Here is a tiny trained network, its code and every weight. The questions are about switching its units off for an input and a class, where a switched-off unit gives its printed mean instead of its output.

import numpy as np


def w(rows, s, z=0):
    codes = np.array(rows[::2]) - 128.0
    scale = np.full(codes.shape[1], s)
    scale[-1] = z or s
    return codes * scale


def f(y):
    return y / 2 * (1 + np.tanh(0.7978845608 * (y + 0.044715 * y**3)))


def log_softmax(a):
    a = a - a.max(-1, keepdims=True)
    return a - np.log(np.exp(a).sum(-1, keepdims=True))


def net(x, mask):
    res = np.array(x, float).reshape(1, 5) / 4 @ E
    y = f(res @ A[0][:, :-1].T + A[0][:, -1])
    res = res + np.where(mask, y, B[0][:, -1]) @ B[0][:, :-1]
    return log_softmax(res[-1] @ U[:, :-1].T + U[:, -1])


A, B = {}, {}
E = w([
[46,108,94],'x0',
[86,2,172],'x1',
[199,118,206],'x2',
[80,78,38],'x3',
[154,94,58],'x4',
],0.0081)
A[0] = w([
[70,134,173,253],'n0',
[182,146,142,92],'n1',
[164,143,247,193],'n2',
[87,86,217,238],'n3',
[152,112,125,122],'n4',
[150,243,182,107],'n5',
[20,112,142,171],'n6',
[101,99,44,169],'n7',
[151,165,143,101],'n8',
[124,240,74,157],'n9',
],0.012,0.0055)
B[0] = w([
[143,182,28,214],'n0',
[101,2,158,157],'n1',
[128,148,20,255],'n2',
[173,173,42,229],'n3',
[104,75,119,128],'n4',
[91,126,135,234],'n5',
[125,125,52,226],'n6',
[19,171,185,229],'n7',
[95,139,149,152],'n8',
[128,224,193,254],'n9',
],0.0083,0.0084)
U = w([
[49,98,144,132],'0',
[175,43,77,36],'1',
[179,49,137,160],'2',
[120,216,249,142],'3',
[129,132,135,183],'4',
[98,124,208,72],'5',
[127,68,218,2],'6',
[124,130,42,199],'7',
],0.014,0.0057)

Each question gives the input, the list of numbers given to net, and the class t.
The units are the neurons (one row each of A and B). Each row of codes is followed by its name. A weight is (code - 128) times the scale printed after its matrix; where a second scale follows, it is the last column's (A, B and U).
mask holds one flag per neuron, in row order. A switched-off neuron (its flag False) gives its mean, the last column of its row in B, instead of its output. The means were averaged over made-up inputs and are rounded, as every weight is.
A unit's drop is (log p(t) with every unit on - log p(t) with that unit switched off) / (log p(t) with every unit on - log p(t) with every unit switched off).
The circuit of an input: a set's keep is (log p(t) with only the set's units on - log p(t) with every unit switched off) / (log p(t) with every unit on - log p(t) with every unit switched off). Starting from all 10 units, units are removed one at a time, each time the one whose removal leaves the highest keep (on an exact tie, the one counted first), for as long as the keep stays at least 0.8.
circuit, biggest first: the units of the circuit, biggest drop first
unit that matters most: the unit with the biggest drop
k most important neurons: the k neurons with the biggest drops, biggest first
drop when u is switched off: that unit's drop, to one decimal
input [1,-5,-1,2,-7], class 3: circuit, biggest first => (n9)
input [-3,-1,8,0,3], class 2: circuit, biggest first => (n1, n7)
input [-6,4,-4,-8,3], class 1: circuit, biggest first => (n9, n7)
input [-4,6,-7,-2,5], class 0: 4 most important neurons => (n2, n7, n0, n3)
input [4,-2,6,5,7], class 0: circuit, biggest first => (n7, n3, n2)
input [3,-5,6,0,8], class 3: circuit, biggest first => (n2, n6)
input [6,3,5,3,8], class 0: circuit, biggest first => (n7, n2)
input [-6,8,8,7,-6], class 7: 2 most important neurons => (n3, n2)
input [4,5,3,5,5], class 0: 3 most important neurons => (n7, n2, n0)
input [-5,6,-1,-2,0], class 1: 2 most important neurons => (n7, n9)
input [-5,-5,5,-8,2], class 7: 2 most important neurons => (n2, n7)
input [-1,0,-7,2,3], class 0: 3 most important neurons => (n7, n3, n2)
input [-2,5,6,-4,-1], class 7: 2 most important neurons => (n2, n3)
input [8,-6,-8,-1,2], class 3: unit that matters most => n9
input [-3,-7,5,6,-6], class 3: drop when n9 is switched off => 0.2
input [1,2,6,4,6], class 2: drop when n4 is switched off => 0.0
input [1,8,6,0,0], class 7: drop when n3 is switched off => 0.2
